Here is a tiny trained network, its code and every weight. The questions are about switching its units off for an input and a target symbol, where a switched-off unit gives its printed mean instead of its output.

import numpy as np


def w(rows, s, z=0):
    codes = np.array(rows[::2]) - 128.0
    scale = np.full(codes.shape[1], s)
    scale[-1] = z or s
    return codes * scale


def norm(h):
    return h / np.sqrt((h * h).mean(-1, keepdims=True) + 1e-5)


def f(y):
    return np.maximum(y, 0)


def softmax(a):
    e = np.exp(a - a.max(-1, keepdims=True))
    return e / e.sum(-1, keepdims=True)


def log_softmax(a):
    a = a - a.max(-1, keepdims=True)
    return a - np.log(np.exp(a).sum(-1, keepdims=True))


def net(x, mask):
    ids = ['αβγδεζηλξστφω'.index(c) for c in x.split()]
    T = len(ids)
    res = E[ids] + P[:T]
    r = norm(res)
    for j in range(2):
        rows = slice(2 * j, 2 * j + 2)
        q, k, v = (r @ M[0][rows].T for M in (Q, K, V))
        z = softmax(np.where(np.tri(T) > 0, q @ k.T / 2**0.5, -1e9)) @ v
        o = O[0][rows]
        res = res + np.where(mask[j], z, o[:, -1]) @ o[:, :-1]
    y = f(norm(res) @ A[0][:, :-1].T + A[0][:, -1])
    res = res + np.where(mask[2:6], y, B[0][:, -1]) @ B[0][:, :-1]
    return log_softmax(norm(res)[-1] @ U[:, :-1].T + U[:, -1])


Q, K, V, O, A, B = {}, {}, {}, {}, {}, {}
E = w([
[115,166,65,155,48,142,98],'α',
[103,173,24,117,82,181,128],'β',
[142,191,64,155,48,180,104],'γ',
[127,163,76,126,65,162,76],'δ',
[122,104,57,145,67,182,103],'ε',
[213,167,4,177,95,122,87],'ζ',
[78,135,72,133,78,149,64],'η',
[186,160,90,100,61,244,88],'λ',
[120,180,83,147,40,218,138],'ξ',
[163,141,136,142,14,127,94],'σ',
[80,85,113,92,55,142,12],'τ',
[154,115,73,148,53,118,48],'φ',
[138,125,77,207,33,111,138],'ω',
],0.0037)
P = w([
[128,115,171,129,176,111,145],'0',
[2,139,44,238,125,125,20],'1',
[150,102,124,83,136,96,183],'2',
[165,101,143,159,145,126,94],'3',
[28,183,97,170,106,167,85],'4',
[141,107,116,84,116,108,178],'5',
[166,100,147,161,141,123,98],'6',
[61,197,104,169,96,175,108],'7',
[139,111,103,85,98,125,163],'8',
[165,102,149,163,144,122,100],'9',
],0.0069)
Q[0] = w([
[24,147,29,58,84,94,213],'head 1',
[124,134,166,134,114,196,77],'head 1',
[26,138,44,2,109,115,162],'head 2',
[118,98,132,120,195,131,108],'head 2',
],0.0083)
K[0] = w([
[121,118,38,117,36,145,111],'head 1',
[122,140,162,125,167,163,112],'head 1',
[127,105,62,100,10,148,115],'head 2',
[143,110,137,132,120,96,154],'head 2',
],0.013)
V[0] = w([
[111,107,78,7,184,184,108],'head 1',
[3,121,100,195,140,91,165],'head 1',
[213,57,44,208,113,95,142],'head 2',
[116,16,161,146,71,166,167],'head 2',
],0.0054)
O[0] = w([
[118,210,165,184,213,179,50,37],'head 1',
[6,92,38,105,91,176,127,2],'head 1',
[160,163,177,232,67,119,175,224],'head 2',
[159,1,145,178,168,195,166,139],'head 2',
],0.0055,0.00095)
A[0] = w([
[191,123,65,191,195,133,91,107],'neuron 1',
[84,138,115,253,90,48,158,125],'neuron 2',
[115,141,154,170,231,230,26,2],'neuron 3',
[155,41,99,50,90,72,130,74],'neuron 4',
],0.005,0.0045)
B[0] = w([
[66,104,167,78,192,147,160,191],'neuron 1',
[82,105,80,96,153,163,44,253],'neuron 2',
[109,170,105,187,102,3,251,179],'neuron 3',
[98,197,239,85,165,134,132,195],'neuron 4',
],0.0071,0.0028)
U = w([
[52,100,47,131,137,178,35,243],'α',
[41,246,101,153,155,151,141,170],'β',
[169,255,129,217,29,102,113,49],'γ',
[171,191,217,209,238,141,103,205],'δ',
[125,28,134,226,191,202,158,25],'ε',
[195,159,39,28,183,84,83,133],'ζ',
[93,99,101,179,165,50,232,214],'η',
[212,87,154,76,107,144,180,218],'λ',
[127,50,104,146,57,143,241,102],'ξ',
[122,204,198,30,53,49,122,34],'σ',
[91,51,181,38,210,204,93,101],'τ',
[199,31,144,201,77,114,60,88],'φ',
[75,89,90,12,55,69,173,3],'ω',
],0.008,0.0021)

Each question gives the input, a string of symbols that net reads in full, and the target symbol t.
The units are the heads (2 rows each of Q, K, V and O) and the neurons (one row each of A and B). Each row of codes is followed by its name. A weight is (code - 128) times the scale printed after its matrix; where a second scale follows, it is the last column's (O, A, B and U).
mask holds one flag per unit, heads first, then neurons. A switched-off unit (its flag False) gives its mean, the last column of its rows in O or B, instead of its output. The means were averaged over made-up inputs and are rounded, as every weight is.
A unit's drop is (log p(t) with every unit on - log p(t) with that unit switched off) / (log p(t) with every unit on - log p(t) with every unit switched off).
The circuit of an input: a set's keep is (log p(t) with only the set's units on - log p(t) with every unit switched off) / (log p(t) with every unit on - log p(t) with every unit switched off). Starting from all 6 units, units are removed one at a time, each time the one whose removal leaves the highest keep (on an exact tie, the one counted first), for as long as the keep stays at least 0.8.
units of the circuit, in order: the units of the circuit, biggest drop first
unit that matters most: the unit with the biggest drop
k most important neurons: the k neurons with the biggest drops, biggest first
which heads matter: for each layer, one digit per head in row order, 1 if its drop is at least 0.15 and else 0, layers parted by /
drop of u: that unit's drop, to one decimal
input τ ξ λ ξ β α γ ζ α σ, target η: units of the circuit, in order	[head 1; neuron 3; head 2]
input α ω λ ε ξ ξ φ, target ω: unit that matters most	head 1
input σ ζ φ, target φ: units of the circuit, in order	[head 2; neuron 2]
input τ λ φ α, target η: which heads matter	10
input δ λ σ ξ γ λ ω, target ζ: which heads matter	01
input ξ ξ λ λ β λ λ ξ λ ζ, target τ: which heads matter	00
input λ λ γ ζ τ α γ, target δ: which heads matter	10
input ξ φ λ λ, target τ: which heads matter	11
input σ φ φ ζ, target λ: units of the circuit, in order	[head 1; neuron 4]
input ζ τ ξ γ ω λ λ ω α τ, target γ: which heads matter	01
input ξ α λ ξ λ ξ φ β τ, target τ: units of the circuit, in order	[head 2; neuron 4]
input δ ξ ε ζ τ ξ β, target ζ: which heads matter	01
input ξ λ α γ, target τ: which heads matter	11
input ξ λ ξ ξ η λ ω, target τ: which heads matter	01
input ε λ λ φ ξ ξ ζ ζ λ ξ, target ε: units of the circuit, in order	[head 2]
input β λ ζ τ λ τ σ φ ζ δ, target β: units of the circuit, in order	[head 1; neuron 3]
input ω ξ σ λ ξ λ σ ζ, target α: units of the circuit, in order	[neuron 2; neuron 3]
input σ λ η, target η: which heads matter	10
input γ ξ ε ξ, target σ: which heads matter	11
input σ ξ δ ζ β β, target β: which heads matter	10
input γ λ ζ ζ λ ζ γ σ, target α: unit that matters most	neuron 2
input ξ λ λ λ δ ω λ ξ α α, target τ: which heads matter	01
input α δ γ, target γ: which heads matter	11
input λ γ ξ ω, target δ: which heads matter	10
input φ γ η φ λ λ λ λ, target γ: 2 most important neurons	[neuron 2; neuron 1]
input ξ γ λ ζ, target τ: 2 most important neurons	[neuron 1; neuron 4]
input ζ β λ λ α ξ γ α γ ω, target γ: unit that matters most	head 2
input λ φ λ φ λ, target γ: 2 most important neurons	[neuron 3; neuron 2]
input γ λ λ ζ λ τ λ φ ζ λ, target σ: drop of neuron 4	0.2
